Below are the code and all the weights of a small trained network. Each question names an input and a class and asks about switching units off, where a switched-off unit gives its printed mean instead of its output.

import numpy as np


def w(rows, s, z=0):
    codes = np.array(rows[::2]) - 128.0
    scale = np.full(codes.shape[1], s)
    scale[-1] = z or s
    return codes * scale


def f(y):
    return np.maximum(y, 0)


def log_softmax(a):
    a = a - a.max(-1, keepdims=True)
    return a - np.log(np.exp(a).sum(-1, keepdims=True))


def net(x, mask):
    res = np.array(x, float).reshape(1, 7) / 4 @ E
    y = f(res @ A[0][:, :-1].T + A[0][:, -1])
    res = res + np.where(mask, y, B[0][:, -1]) @ B[0][:, :-1]
    return log_softmax(res[-1] @ U[:, :-1].T + U[:, -1])


A, B = {}, {}
E = w([
[126,142,136,135],'x0',
[129,134,126,131],'x1',
[147,198,117,2],'x2',
[97,150,16,179],'x3',
[123,115,126,127],'x4',
[128,124,127,128],'x5',
[230,109,87,129],'x6',
],0.0076)
A[0] = w([
[125,152,152,87,62],'neuron 0',
[160,108,203,174,156],'neuron 1',
[67,136,96,18,152],'neuron 2',
[209,100,170,201,155],'neuron 3',
[181,106,152,201,114],'neuron 4',
[194,143,108,115,128],'neuron 5',
[146,129,203,32,115],'neuron 6',
[145,74,77,145,191],'neuron 7',
[98,139,115,107,252],'neuron 8',
[165,15,175,163,176],'neuron 9',
[186,153,77,86,120],'neuron 10',
[37,151,201,112,228],'neuron 11',
[185,92,189,134,245],'neuron 12',
[124,125,226,135,168],'neuron 13',
[46,91,178,200,134],'neuron 14',
[71,179,109,71,197],'neuron 15',
[55,8,130,137,168],'neuron 16',
[113,88,159,228,240],'neuron 17',
[187,115,108,94,152],'neuron 18',
],0.013,0.0043)
B[0] = w([
[190,73,173,142,153],'neuron 0',
[61,191,137,58,195],'neuron 1',
[123,46,217,171,209],'neuron 2',
[10,154,40,124,213],'neuron 3',
[89,151,42,128,192],'neuron 4',
[136,190,120,97,178],'neuron 5',
[215,24,137,103,216],'neuron 6',
[73,217,77,188,196],'neuron 7',
[65,173,187,121,190],'neuron 8',
[58,186,61,105,226],'neuron 9',
[145,210,207,89,193],'neuron 10',
[125,81,248,165,232],'neuron 11',
[96,145,82,45,219],'neuron 12',
[154,135,220,52,202],'neuron 13',
[169,254,175,81,224],'neuron 14',
[96,12,223,169,205],'neuron 15',
[127,225,133,122,208],'neuron 16',
[112,235,90,177,254],'neuron 17',
[167,240,115,77,184],'neuron 18',
],0.0074,0.0089)
U = w([
[177,166,176,103,206],'0',
[117,130,110,116,109],'1',
[145,156,139,154,126],'2',
[174,127,65,199,17],'3',
[187,42,173,108,3],'4',
[254,116,145,67,112],'5',
[124,74,172,136,197],'6',
],0.012,0.0046)

Each question gives the input, the list of numbers given to net, and the class t.
The units are the neurons (one row each of A and B). Each row of codes is followed by its name. A weight is (code - 128) times the scale printed after its matrix; where a second scale follows, it is the last column's (A, B and U).
mask holds one flag per neuron, in row order. A switched-off neuron (its flag False) gives its mean, the last column of its row in B, instead of its output. The means were averaged over made-up inputs and are rounded, as every weight is.
A unit's drop is (log p(t) with every unit on - log p(t) with that unit switched off) / (log p(t) with every unit on - log p(t) with every unit switched off).
The circuit of an input: a set's keep is (log p(t) with only the set's units on - log p(t) with every unit switched off) / (log p(t) with every unit on - log p(t) with every unit switched off). Starting from the 12 units with the biggest drops (on a tie, the unit counted first), units are removed one at a time, each time the one whose removal leaves the highest keep (on an exact tie, the one counted first), for as long as the keep stays at least 0.8.
units of the circuit, in order: the units of the circuit, biggest drop first
most important unit: the unit with the biggest drop
top k neurons: the k neurons with the biggest drops, biggest first
drop when u is switched off: that unit's drop, to one decimal
input [6,3,-4,-6,4,3,2], class 1: units of the circuit, in order : neuron 3; neuron 9; neuron 12
input [5,5,-8,-3,-5,0,2], class 1: units of the circuit, in order : neuron 3; neuron 9
input [0,-6,8,8,-4,-2,-3], class 6: units of the circuit, in order : neuron 15; neuron 2
input [0,4,-6,-2,-5,4,1], class 1: units of the circuit, in order : neuron 3; neuron 9; neuron 4
input [6,8,1,-8,6,5,1], class 5: most important unit : neuron 6
input [-2,4,-8,-5,4,7,3], class 1: units of the circuit, in order : neuron 3; neuron 9
input [-3,-5,-7,-1,8,-5,-7], class 0: top 2 neurons : neuron 14; neuron 13
input [-3,-1,1,-7,3,1,0], class 4: top 3 neurons : neuron 6; neuron 14; neuron 17
input [-5,2,8,-3,8,2,4], class 5: top 2 neurons : neuron 6; neuron 18
input [-3,-1,-3,-8,-5,3,6], class 1: top 2 neurons : neuron 3; neuron 9
input [-3,-1,-7,0,7,8,-7], class 0: drop when neuron 9 is switched off : -0.1
input [6,7,-1,-2,7,-7,8], class 1: drop when neuron 3 is switched off : 0.2
input [5,3,2,-8,-1,-6,0], class 4: drop when neuron 6 is switched off : 0.2
input [-4,1,-1,6,-1,-7,1], class 3: drop when neuron 11 is switched off : 0.1
input [-3,1,8,1,7,3,-5], class 6: top neuron : neuron 8
